Here is a tiny trained network, its code and every weight. The questions are about switching its units off for an input and a target symbol, where a switched-off unit gives its printed mean instead of its output.

import numpy as np


def w(rows, s, z=0):
    codes = np.array(rows[::2]) - 128.0
    scale = np.full(codes.shape[1], s)
    scale[-1] = z or s
    return codes * scale


def f(y):
    return y / 2 * (1 + np.tanh(0.7978845608 * (y + 0.044715 * y**3)))


def softmax(a):
    e = np.exp(a - a.max(-1, keepdims=True))
    return e / e.sum(-1, keepdims=True)


def log_softmax(a):
    a = a - a.max(-1, keepdims=True)
    return a - np.log(np.exp(a).sum(-1, keepdims=True))


def net(x, mask):
    ids = ['αβηθμστφ'.index(c) for c in x.split()]
    T = len(ids)
    res = E[ids] + P[:T]
    r = res
    for j in range(2):
        rows = slice(2 * j, 2 * j + 2)
        q, k, v = (r @ M[0][rows].T for M in (Q, K, V))
        z = softmax(np.where(np.tri(T) > 0, q @ k.T / 2**0.5, -1e9)) @ v
        o = O[0][rows]
        res = res + np.where(mask[j], z, o[:, -1]) @ o[:, :-1]
    y = f(res @ A[0][:, :-1].T + A[0][:, -1])
    res = res + np.where(mask[2:6], y, B[0][:, -1]) @ B[0][:, :-1]
    return log_softmax(res[-1] @ U[:, :-1].T + U[:, -1])


Q, K, V, O, A, B = {}, {}, {}, {}, {}, {}
E = w([
[208,152,113,24,129],'α',
[117,108,87,254,146],'β',
[203,152,175,128,125],'η',
[134,198,105,139,207],'θ',
[77,98,30,148,135],'μ',
[205,151,166,217,148],'σ',
[108,143,39,56,127],'τ',
[197,66,92,128,73],'φ',
],0.0086)
P = w([
[78,160,160,130,75],'0',
[205,96,98,139,216],'1',
[220,63,50,147,141],'2',
[177,124,116,112,224],'3',
[166,53,87,228,125],'4',
[161,202,106,159,228],'5',
[169,115,62,233,84],'6',
[196,202,80,108,240],'7',
[177,100,51,254,96],'8',
],0.0081)
Q[0] = w([
[198,152,35,124,167],'H1',
[203,115,44,192,167],'H1',
[42,104,254,65,157],'H2',
[91,76,162,160,57],'H2',
],0.009)
K[0] = w([
[43,208,223,132,74],'H1',
[88,179,214,122,2],'H1',
[190,77,105,112,242],'H2',
[191,63,65,158,97],'H2',
],0.0071)
V[0] = w([
[163,71,105,12,51],'H1',
[124,186,129,15,152],'H1',
[167,242,195,96,211],'H2',
[10,165,15,109,186],'H2',
],0.011)
O[0] = w([
[193,225,77,171,128,153],'H1',
[187,146,93,203,69,28],'H1',
[86,45,59,195,37,2],'H2',
[253,90,232,163,96,112],'H2',
],0.012,0.0017)
A[0] = w([
[36,89,82,105,77,198],'N1',
[92,177,129,117,108,255],'N2',
[232,202,71,249,85,40],'N3',
[72,203,3,219,25,200],'N4',
],0.0067,0.0014)
B[0] = w([
[128,149,71,246,145,145],'N1',
[148,121,72,145,198,136],'N2',
[29,162,141,21,37,255],'N3',
[254,37,97,31,195,209],'N4',
],0.0081,0.0073)
U = w([
[129,106,98,68,97,2],'α',
[81,82,185,66,173,109],'β',
[177,96,75,155,166,89],'η',
[158,37,142,196,44,175],'θ',
[250,145,195,166,154,136],'μ',
[8,113,75,139,116,125],'σ',
[91,174,157,130,39,198],'τ',
[129,255,97,127,190,181],'φ',
],0.0059,0.0043)

Each question gives the input, a string of symbols that net reads in full, and the target symbol t.
The units are the heads (2 rows each of Q, K, V and O) and the neurons (one row each of A and B). Each row of codes is followed by its name. A weight is (code - 128) times the scale printed after its matrix; where a second scale follows, it is the last column's (O, A, B and U).
mask holds one flag per unit, heads first, then neurons. A switched-off unit (its flag False) gives its mean, the last column of its rows in O or B, instead of its output. The means were averaged over made-up inputs and are rounded, as every weight is.
A unit's drop is (log p(t) with every unit on - log p(t) with that unit switched off) / (log p(t) with every unit on - log p(t) with every unit switched off).
The circuit of an input: a set's keep is (log p(t) with only the set's units on - log p(t) with every unit switched off) / (log p(t) with every unit on - log p(t) with every unit switched off). Starting from all 6 units, units are removed one at a time, each time the one whose removal leaves the highest keep (on an exact tie, the one counted first), for as long as the keep stays at least 0.8.
circuit, biggest first: the units of the circuit, biggest drop first
most important unit: the unit with the biggest drop
top k neurons: the k neurons with the biggest drops, biggest first
heads that matter: for each layer, one digit per head in row order, 1 if its drop is at least 0.15 and else 0, layers parted by /
input α α β, target α: circuit, biggest first -> N3; N4; H1
input μ τ η, target μ: heads that matter -> 01
input μ φ η α η μ μ α, target μ: heads that matter -> 01
input α φ σ τ φ φ μ, target α: heads that matter -> 10
input α τ σ τ μ, target α: circuit, biggest first -> H1; N3; N4
input φ η φ μ β, target φ: circuit, biggest first -> H2; H1
input τ μ φ θ τ β, target τ: most important unit -> N3
input φ θ τ, target φ: circuit, biggest first -> H2; H1
input φ φ τ μ, target φ: circuit, biggest first -> H1; H2
input τ β β τ φ τ, target τ: circuit, biggest first -> H2; H1; N3; N4
input σ φ θ β σ α α σ φ, target σ: circuit, biggest first -> H1; H2
input σ τ β β, target σ: circuit, biggest first -> H1; H2; N4
input τ α β θ, target τ: circuit, biggest first -> N3; H1; H2
input μ τ τ α β, target μ: circuit, biggest first -> H2
input α β θ β θ, target α: top 2 neurons -> N3; N4
input τ θ β φ, target τ: circuit, biggest first -> H1; N3; H2; N4
input η α μ η η α σ, target η: top 2 neurons -> N4; N1
input η μ β, target η: heads that matter -> 01
input φ μ α, target φ: heads that matter -> 11
input β φ α σ, target β: heads that matter -> 10
input τ β α β α θ α α σ, target τ: top neuron -> N3
input β τ θ μ σ σ α μ, target β: heads that matter -> 10
